Here is a tiny trained network, its code and every weight. The questions are about switching its units off for an input and a class, where a switched-off unit gives its printed mean instead of its output.

import numpy as np


def w(rows, s, z=0):
    codes = np.array(rows[::2]) - 128.0
    scale = np.full(codes.shape[1], s)
    scale[-1] = z or s
    return codes * scale


def f(y):
    return y / 2 * (1 + np.tanh(0.7978845608 * (y + 0.044715 * y**3)))


def log_softmax(a):
    a = a - a.max(-1, keepdims=True)
    return a - np.log(np.exp(a).sum(-1, keepdims=True))


def net(x, mask):
    res = np.array(x, float).reshape(1, 7) / 4 @ E
    y = f(res @ A[0][:, :-1].T + A[0][:, -1])
    res = res + np.where(mask, y, B[0][:, -1]) @ B[0][:, :-1]
    return log_softmax(res[-1] @ U[:, :-1].T + U[:, -1])


A, B = {}, {}
E = w([
[12,79,188,151],'x0',
[127,128,126,128],'x1',
[100,223,123,199],'x2',
[127,128,129,130],'x3',
[125,127,127,127],'x4',
[196,52,134,244],'x5',
[213,168,253,107],'x6',
],0.0044)
A[0] = w([
[147,109,145,159,15],'N1',
[115,129,216,119,80],'N2',
[151,154,196,102,92],'N3',
[31,91,199,147,71],'N4',
[65,98,34,136,92],'N5',
[99,182,109,46,59],'N6',
[149,169,150,139,51],'N7',
[48,97,195,158,109],'N8',
[88,178,133,34,85],'N9',
[146,136,190,120,63],'N10',
[108,153,136,165,117],'N11',
[96,237,130,220,113],'N12',
[101,158,72,142,47],'N13',
[141,2,139,41,164],'N14',
[161,155,227,115,114],'N15',
[111,102,128,96,4],'N16',
[102,130,155,115,210],'N17',
[103,117,60,138,138],'N18',
[137,149,124,189,155],'N19',
[160,131,84,126,21],'N20',
[171,79,129,211,97],'N21',
[149,155,152,112,69],'N22',
[109,116,29,132,149],'N23',
[100,161,116,92,54],'N24',
[225,172,35,100,83],'N25',
[89,106,73,148,64],'N26',
[98,108,48,135,87],'N27',
[105,184,125,190,168],'N28',
[153,151,185,118,92],'N29',
[107,172,137,189,181],'N30',
[156,151,215,120,104],'N31',
[97,188,128,58,80],'N32',
[169,81,131,206,81],'N33',
[92,112,78,117,97],'N34',
[175,83,126,213,83],'N35',
[109,156,149,55,176],'N36',
[217,180,46,119,83],'N37',
],0.0088,0.0042)
B[0] = w([
[127,42,119,114,91],'N1',
[151,102,161,148,127],'N2',
[176,101,129,160,134],'N3',
[56,95,227,124,160],'N4',
[216,113,155,170,189],'N5',
[78,35,74,144,137],'N6',
[149,68,150,115,103],'N7',
[68,130,198,120,166],'N8',
[87,69,47,165,151],'N9',
[174,83,140,136,112],'N10',
[133,123,125,102,127],'N11',
[177,83,112,16,187],'N12',
[171,62,134,112,113],'N13',
[172,158,89,5,251],'N14',
[208,121,132,174,171],'N15',
[131,44,137,99,85],'N16',
[112,169,129,156,194],'N17',
[171,137,137,160,174],'N18',
[122,144,96,112,170],'N19',
[124,57,163,112,97],'N20',
[75,90,56,157,183],'N21',
[142,87,142,136,106],'N22',
[178,161,153,178,209],'N23',
[121,63,110,126,104],'N24',
[51,126,235,127,211],'N25',
[174,73,148,142,129],'N26',
[194,90,145,151,154],'N27',
[152,154,103,81,182],'N28',
[170,101,141,151,128],'N29',
[140,170,101,88,187],'N30',
[195,110,133,163,153],'N31',
[92,70,65,138,138],'N32',
[76,74,68,150,166],'N33',
[161,102,138,149,138],'N34',
[74,74,59,159,175],'N35',
[116,156,76,165,181],'N36',
[56,113,216,116,198],'N37',
],0.023,0.0031)
U = w([
[55,56,23,167,97],'0',
[219,98,152,193,54],'1',
[109,174,102,114,254],'2',
[46,112,210,97,103],'3',
[117,182,93,114,198],'4',
[117,175,83,120,157],'5',
[147,130,82,1,21],'6',
],0.008,0.0058)

Each question gives the input, the list of numbers given to net, and the class t.
The units are the neurons (one row each of A and B). Each row of codes is followed by its name. A weight is (code - 128) times the scale printed after its matrix; where a second scale follows, it is the last column's (A, B and U).
mask holds one flag per neuron, in row order. A switched-off neuron (its flag False) gives its mean, the last column of its row in B, instead of its output. The means were averaged over made-up inputs and are rounded, as every weight is.
A unit's drop is (log p(t) with every unit on - log p(t) with that unit switched off) / (log p(t) with every unit on - log p(t) with every unit switched off).
The circuit of an input: a set's keep is (log p(t) with only the set's units on - log p(t) with every unit switched off) / (log p(t) with every unit on - log p(t) with every unit switched off). Starting from the 12 units with the biggest drops (on a tie, the unit counted first), units are removed one at a time, each time the one whose removal leaves the highest keep (on an exact tie, the one counted first), for as long as the keep stays at least 0.8.
units of the circuit, in order: the units of the circuit, biggest drop first
unit that matters most: the unit with the biggest drop
top k neurons: the k neurons with the biggest drops, biggest first
drop when u is switched off: that unit's drop, to one decimal
input [-2,2,7,-7,-7,-7,7], class 0: units of the circuit, in order	[N9 N32]
input [6,3,-2,5,4,6,8], class 1: unit that matters most	N15
input [6,2,-5,-4,-3,7,6], class 0: units of the circuit, in order	[N21 N35]
input [-5,-5,7,7,-3,8,-5], class 0: top 3 neurons	[N35 N21 N33]
input [-2,4,-6,-1,-3,-7,0], class 0: top 3 neurons	[N9 N6 N32]
input [3,4,-6,2,1,2,7], class 1: top 2 neurons	[N15 N31]
input [8,-1,6,-5,-5,5,1], class 3: top 3 neurons	[N4 N8 N14]
input [-8,-1,0,0,-4,6,-6], class 3: top 2 neurons	[N25 N37]
input [-4,-5,3,5,-6,7,5], class 0: units of the circuit, in order	[N35 N21]
input [3,-8,-8,6,-4,-3,-8], class 1: units of the circuit, in order	[N5 N27]
input [-7,1,-2,7,-5,-8,4], class 0: units of the circuit, in order	[N9 N6]
input [8,1,7,-2,3,-6,-2], class 3: top 2 neurons	[N4 N8]
input [-1,-7,-6,-8,-2,-1,8], class 1: units of the circuit, in order	[N15 N31]
input [-4,7,-7,-4,3,-7,-6], class 0: units of the circuit, in order	[N9]
input [-7,7,8,5,-3,4,-2], class 6: top 3 neurons	[N12 N28 N30]
input [-8,-4,8,-3,-8,2,-6], class 3: top 3 neurons	[N25 N37 N14]
input [8,5,-6,0,-1,-5,-6], class 3: top 2 neurons	[N4 N8]
input [2,1,5,3,-2,-5,2], class 0: top 2 neurons	[N14 N9]
input [7,3,4,-6,4,4,-2], class 3: top 3 neurons	[N4 N8 N14]
input [-8,7,-7,0,7,-2,-1], class 3: units of the circuit, in order	[N25]
input [-1,7,8,-7,-5,-5,-7], class 6: top 4 neurons	[N12 N28 N30 N15]
input [3,6,-5,0,7,-7,-1], class 0: top 2 neurons	[N9 N6]
input [-7,-4,8,-6,7,1,3], class 6: drop when N19 is switched off	0.1
input [-8,1,6,4,7,-4,-5], class 3: drop when N37 is switched off	0.4
input [-1,-3,-6,0,-7,0,8], class 1: drop when N15 is switched off	0.2
